tezo: [133 129 202 100 123 108 124 152 153  58]
rega: [133 129 202 100 123 108 123 113 133 118]
nomad: [133 129 202 100 123 108 112 125 136 143]
len: [133 129 202 100 123] => 5
len: [133 129 202 100 123] => 5
len: [133 129 202 100 123 108 112 125 136 143] => 10
len: [133 129 202 100 123 108 124 152 153  58] => 10

nas: [147 136 178 151 158]
rig: [117 123 196 135 136]
Ruzus: [131 127 112 119 130]
falos: [106 122  87 119 119]
taz: [131 129  68 100 112]
Lotig: [121 123 200 134 136]
lesan: [139 137 138 159 160]
Vidul: [124 127  49 108 115]
piro: [118 118 180 112 120]
len: [106 122  87 119 119] => 5
len: [139 137] => 2

dadug: [131 134  80 216]
zales: [138 132  44 151]
zum: [131 134 129  51]
Zot: [126 126 146  92]
len: [131] => 1
len: [126 126 146  92] => 4
len: [131 134] => 2
len: [138 132] => 2
len: [126 126 146] => 3
len: [138 132  44 151] => 4

Musud: [132 117 127 123 137 138 123 124 126 120 136 137 127 118 123 125 143 131
 125]
fite: [135 145 115 139 124 126 113 111 143 115 127 131 112 116 115 144 123 119
 113]
molo: [ 35  58 216  83 121  64 220 227  54 195  64  87 215 225 217  53 135 121
 227]
len: [132 117 127 123 137 138 123 124 126 120 136 137] => 12
len: [132 117 127 123 137 138 123 124 126 120 136 137 127 118 123 125] => 16
len: [135 145 115 139 124 126 113] => 7
len: [ 35  58 216  83 121  64 220] => 7

kefuf: [ 77  95 137 160 107 150  96 117 161 137 132 149 143 167 145 147 109 177
 110 140 130  85 137]
Noten: [124  87 165 183 135 145  71 146  72 125 128 115 133  95 153 135 121 189
 148 159 124 129 144]
Bidi: [128  99 202 144 174 192 102 193 130 148 142 124 167 156 191 176 128  71
 169  89 124 137 103]
len: [124  87 165 183 135 145  71 146  72 125 128 115 133  95 153 135 121 189
 148 159 124 129] => 22
len: [ 77  95 137 160 107 150  96 117 161 137 132 149 143 167 145 147 109 177
 110 140 130  85 137] => 23
len: [128  99 202 144 174 192 102 193 130 148 142 124 167 156 191 176 128  71
 169  89 124 137 103] => 23
len: [124  87 165 183 135 145  71 146  72 125 128 115 133  95 153] => 15
len: [ 77  95 137 160 107 150  96 117 161 137 132 149 143 167 145] => 15
len: [128  99 202 144 174 192 102 193] => 8
len: [ 77  95 137 160 107 150  96 117 161 137 132 149 143 167 145 147 109 177
 110] => 19

mugo: [205 143  65 168  56 136]
taze: [205 143  65 168  56  61]
Takem: [205 143  65  55  56  61]
len: [205 143] => 2
len: [205 143  65 168  56 136] => 6
len: [205 143  65] => 3
len: [205 143  65] => 3
len: [205 143  65  55  56] => 5
len: [205 143  65  55  56  61] => 6
len: [205 143  65 168] => 4

somi: [ 94 102 113 145 151 111 148  46 174 130 124 115 119 113 125 123 124  98
 156 112 140 134 114  96 133  96 122 104 165 121 149 107 122  53 121 116
 133 107 132 128 110  88 127 137 167 131  99]
Regik: [166 156 162 148 115  92  98 140 161 161 108 154  94 119 135 118 128 147
 112 142 162 120 126  97 168 165 156 103 169 146 114 142 169 142 129 112
 130 150 112 148 121 127 136 131  97 123  99]
Safi: [138 128 136 116 133 122 111 144 156 139 105 150  64 143 155 126 118 154
 106 126 156 140 125 119 153 149 150 135 141 137  90 180 172 158 131 130
 145 155 123 155 126 128 112 111  57 131 118]
gerub: [134 155 127 125 125  95 117 143 128 125 139 107  89 123 133 134 136 135
 123 123  94 127 134 127 135 171 126 103 128 131 116 155 123 140 112 131
 132 141 105 133 129 143 161 133 117 130 123]
Foma: [164 110 134 122 124 137 138 161 107 149 147 143 116 121 123 191 112 124
 118 120 116 121 147  67 133 136  79  89 144  86 102 128 122 133 146 119
 127 123 138 116 130 112 134 129  96 134 120]
romi: [117 142 123 138 141 111 116 141 131 133 131 116 124 120  97 125 102 117
 121 123 117 142 117 121 107 114 128 132 119 111 105 105 143 121 124 141
 136 139 110 147 144 134 146 159 129 131 126]
zozuz: [105 138 129 125 152 169 116 138 133 150 136 126 115 140  85  95 151 135
 147 101 119 121 120 116 134 126 118  97 102 110 120 136  90 122 122 151
 125 122  91 114 110 132 141 145  94 132  97]
sebeg: [130 137 131 127 151 123 128 123 133 122 145 127 129 140 141 110 126 127
 126 143 139 123 123 132 117 118 124 150 114 118 108 125 127 135 125 122
 125 139 133 137 126 140 135 139 128 123 132]
kugub: [112 138 127 130 140  91 146 126 118 146 174 105 155 127 135  83 136 136
 118 144 121 112 145 118  89  91 119  85 103 151 156 140 137 153 115 126
 124 164 148 103 110 142 157 140 154 116 102]
lezaf: [165 126 119 165 137 154 108 133 132 121 131 131 123 123 150 115 133 119
 132 129 127 140 142 134 122 115 140 116 133 157 132 107 137 126 122 110
 135 110 139 142 132 126 140 144 130 125 125]
labu: [166 102 193 103 152 157  97 143 156 142  80 157  97 150  55  92 118 134
 143 146 149 119 135  72 109 147 152 114 138  82  84 134 125 142 110 138
 136 164 116 153 119 145 161  89  89 126 157]
len: [105 138 129 125 152 169] => 6
len: [105 138 129 125 152 169 116 138 133 150 136 126 115 140  85  95 151 135
 147 101 119 121 120 116 134 126 118  97 102 110 120 136  90 122 122 151
 125 122  91 114 110 132 141 145] => 44
len: [165 126 119 165 137 154 108 133 132 121 131 131 123 123 150 115 133 119
 132 129 127 140 142 134 122 115 140 116 133 157 132 107] => 32
len: [134 155 127 125 125  95 117 143 128 125 139 107  89 123 133 134 136 135
 123 123  94 127 134 127 135] => 25
len: [166 102 193 103 152 157  97 143 156 142  80 157  97 150  55  92 118 134
 143 146 149 119 135  72 109 147 152 114 138  82  84 134 125 142 110 138
 136] => 37
len: [166 156 162 148 115  92  98 140 161 161 108 154  94 119 135 118 128 147
 112 142 162 120 126  97 168 165 156 103 169 146 114 142 169 142 129 112
 130 150 112] => 39

vapel: [179  97 127 145 119]
Muto: [162  94 121 119 171]
Fivi: [ 86 119 188 109  77]
pob: [ 38 158 105 125 106]
Sor: [ 38 158 105 178 106]
len: [162  94 121 119 171] => 5
len: [179  97 127 145] => 4
len: [86] => 1

kab: [128 141 118 161 146 110 219 136 166]
davuf: [112  92  90  67  82 156  47 122  85]
fatod: [112  92  90  67  82 156  47 122 108]
len: [112  92  90  67  82 156  47] => 7
len: [128 141 118 161 146 110 219 136 166] => 9
len: [112  92  90] => 3
len: [112  92  90  67  82 156  47 122 108] => 9
len: [112] => 1
len: [112  92  90  67  82 156  47 122  85] => 9
len: [112  92  90  67  82 156  47 122] => 8

kelu: [181 163 143 136  80 153 205 126 130  85]
luru: [174 138 136 134  87 105 153 125 108 100]
dud: [176 158 152 122 103 117 219 158 101 141]
gava: [175 164 139 114  96 108 168 149 114  76]
dul: [175 140 112 146 114 113 140  94 118  59]
luram: [173 116 111 151 108  99 110 108 118  48]
bes: [177 132 167 119  69 124 161 159 117 130]
len: [173 116 111 151 108] => 5
len: [175 140 112 146 114 113 140  94 118] => 9
len: [173 116 111 151 108  99 110 108 118  48] => 10
len: [173] => 1
len: [174 138 136] => 3

bafu: [132 156 118 134  75  47 123 118 136 172 171 125 150 138 150 118 137  99
 122  40 139 121 160 115  98 158 122 159]
vogoz: [122 106 128 143 151 165 125 143 119 101  95 120 115 123  99 148 120 149
 167 163 135 156  97 127 145  95 163 104]
pela: [142  73 131 137 122 159  86 162 154  49 119 150 152 145  63 167  67 129
 178 169 100 165 145  99 132 141 178  54]
bibuk: [132 157 143 137 126  88 148 121 141 165 168 132 145 129 164 131 140 119
 133  57 112 129 144 106 132 148 133 156]
len: [132 157 143 137 126  88 148 121 141 165 168 132 145 129] => 14
len: [142  73 131 137] => 4

fil: [105 153 120 150 180 179 148 161 167 152 150 123 190]
ratel: [105 153 120 150 180 179 148 161 179 130 101 161 174]
Vus: [105 153 120 150 180 179 148  59 130 127  44 154 167]
len: [105 153 120 150 180] => 5
len: [105 153 120 150 180 179 148 161 179 130 101 161 174] => 13
len: [105 153 120] => 3
len: [105 153] => 2
len: [105 153 120] => 3

vaten: [121 107 142 114 138 129 156 129 136 120 116 133 202]
Fus: [127 126 128 114 133 104 164 129 151 115  80 130 180]
Kib: [113 108 111  79 121 108 155 127 172 136 117 139 157]
Boga: [146 124 121 157 119 120 144 140 145 118 125 128 163]
tuten: [121 107 142 114 128 129 156 129 136 120 116 133 202]
len: [113 108 111  79 121] => 5
len: [121 107 142 114 128 129 156 129 136] => 9
len: [121 107 142 114 128 129 156 129 136 120 116 133] => 12
len: [146 124 121 157 119 120 144 140 145 118 125 128 163] => 13
len: [121 107 142 114 138 129 156] => 7
len: [146 124 121] => 3
len: [113 108 111  79 121 108] => 6

Mev: [153 119 157 136 152 114 113 114 114 132 136 125 103 151 177 121 158 160
  99 171 162 149 131 185 120 172 143 139  80 127 162 170 114 131 196 148
 103  49 141  98 104  97 136  74 128 165 117 141 121 125 186 149]
rikez: [114 148  97 139  87 141 137 160 160 116  83 165 132 100 104 103 119 105
 162 133  88 113  95  78 143  85  94 163 182 135 115 112 172 101  64 137
 128 155 103 159 187 167 129 171 119 121 128  81 107 125  91  93]
Debi: [107 126 121  99 117 118 110 101  37 147 151 134 172 128  84 167 124 163
 144 168 163 122 159 174 142 130 131  82 110 135 126 128 159 144 152 101
 190 190 149  95  73 104 108 108 121 111 125  86 169 130 145 133]
len: [107 126 121  99 117 118 110 101  37 147 151 134 172 128  84 167 124 163
 144 168 163 122 159 174] => 24
len: [153 119 157 136 152 114 113 114 114 132 136 125 103 151 177 121 158 160] => 18
len: [107 126 121  99 117 118 110 101  37 147 151 134 172 128  84 167 124 163
 144 168 163 122 159 174 142 130 131  82 110 135 126 128 159 144 152 101
 190 190 149  95  73 104 108 108 121 111 125  86 169 130 145 133] => 52
len: [114 148  97 139  87 141 137 160 160 116  83 165 132 100 104 103 119 105
 162 133  88 113  95  78 143  85  94 163 182 135 115 112 172 101  64 137
 128 155 103 159 187 167 129 171 119] => 45
len: [153 119 157 136 152 114 113 114 114 132 136 125] => 12
len: [114 148  97 139  87 141 137 160 160 116  83 165 132 100 104 103 119 105
 162 133  88 113  95  78 143  85  94] => 27

vike: [133 133 133 135 112 111 135 125 139 123 130 117 154 113 133 125 107 132
 107 119 117 115 149 155 132 114 127 152 111 125 117 126 146 139 116 160
 109 140]
dusi: [120 113 104 161 116 143 122  88 133 123 116 142 128 140 148 113 161  86
 117 120 129 127 129 131 139 118 128 105 128 138 154 163 119 129 127 107
 140 119]
kude: [138 120 131 113 147 153 134 137 171 187 118 112 126 140 100 121 104 194
 152 107 163 199 156 157  87 155 164 121 175 161 115  93 115 139  98 160
 108 163]
batol: [115 102 138 117 146 152 148 127 173 197  87 111 127 148  98  81 104 206
 155 107 167 203 151 154  87 160 167 151 183 159 148  93 130 130  89 116
 134 164]
gubo: [115  96 134 175 111 140 144  69 168 186  88 143 136 153 154  81 177 157
 153 108 162 185 165 130 110 145 123 126 183 124 155 121 155 125  89 105
 114 121]
len: [133 133 133 135 112 111 135 125 139 123 130 117 154 113 133 125 107 132
 107 119 117 115 149 155 132] => 25
len: [115 102 138 117 146 152 148 127 173 197  87 111 127 148  98  81 104 206
 155 107 167 203 151 154  87 160 167 151 183 159 148  93 130 130  89 116
 134 164] => 38
len: [120 113 104 161 116 143 122  88 133 123 116 142 128 140 148 113 161  86
 117 120 129 127 129 131 139 118 128 105 128 138 154 163 119 129 127 107
 140 119] => 38
len: [138 120 131 113 147 153 134 137 171] => 9
len: [133 133 133 135 112 111 135 125 139 123 130 117 154 113 133 125 107 132
 107 119 117 115 149 155 132 114 127 152 111 125 117 126] => 32
len: [115 102 138 117 146 152 148 127 173 197  87] => 11

pugiv: [185 204  88 145  89 125 144 147 176 119]
Gekel: [117  83 190 107 161  67 148 136 119 164]
nefi: [157 144  81 125 114  97 133 140  79 106]
degip: [105 208 113 105 156 162 135 130 134  93]
Tuvaz: [105 208 113 105 156 162 135 130 143 134]
len: [157 144  81 125] => 4
len: [117  83 190 107 161  67 148 136 119] => 9

Sedi: [131 114 122 132 143 125 118 111 158 120 143 123 110 150 132 125 133 123
 135 135 134 141 124 122 131 123 125 132 130]
nonuv: [132 127 118 122 124 129 130 133 124 135 126 124 121 135 114 139 119 117
 138 132 134 127 135 131 129 134 110 129 144]
ren: [129 103 112 134  83 122  71 170 140 127 116 104 135 141  96 120 153 149
 122 127 127 206  92 184  73 200 175  90 154]
zize: [146 126  85 101 109 131 139 149 106 158 120 112  99 156  68 175  91  79
 172 143 157 125 158 139 131 151  47 132 197]
bot: [ 80 130 147 130 197 152 123 178 145 126 108  98 107 109 125 122 139 123
 155  82 121 123 119 149 153 138 113 120 132]
keson: [124 141 120 138 132 113 119 119 144 140 132 142 128 122 123 129 119 143
 128 126 137 107 113 142 128 140 124 135 132]
Nen: [ 85 131 139 139 181 159 102 175 139 120 120 104 101  82 124 116 146 117
 168 110 121 116 122 133 136 133 116 126 133]
sarer: [128 124 131 126 127 133 131 131 123 124 127 124 128 131 129 128 131 124
 128 129 125 134 132 124 128 125 129 126 127]
zuru: [122 171 151 206 134 161  90 122 134 152 120 113 130 161 142  88  71 158
 102 146  84 142 226 115 138 162 120 120 158]
zurul: [132 126 120 128 129 126 125 128 131 132 125 122 127 125 132 128 123 134
 127 127 130 123 125 129 129 129 130 133 129]
len: [132 126 120 128 129 126 125 128 131 132 125 122 127 125 132] => 15
len: [128 124 131 126 127 133 131 131 123 124 127 124 128 131 129 128 131 124
 128 129 125 134] => 22

Diti: [154  71  92  77  73  98  90 123 131 104  99 104 104 156 131  89 106]
Feze: [112 136 141 115 115 155 146 150 148 136  84 107 122 123 136 133 135]
Lel: [ 96 148 203 138 102 134 145 162 147 110  37 146  91 103 183 174  94]
gepe: [116  70 199  73 125 111 100 104  39  91 175 182 180 148 136 116 176]
zer: [111 108 183  94 119 116  90 129  98  81 137 173 149 139 138 141 148]
zegi: [ 93  71  92  77  73  98  90 123 131 104  99 104 104 156 131  89 173]
Gumo: [138 166  64 141 159 162 138 144 183 157 141  93 143 133  93 123 149]
kule: [133 125 147 100 185 131  89 126 107  99 198 194 217 161 114 139 202]
len: [112 136 141 115 115 155 146 150 148 136  84 107 122 123 136 133 135] => 17
len: [133 125 147 100 185 131  89 126 107  99] => 10
len: [112 136 141 115 115 155 146] => 7

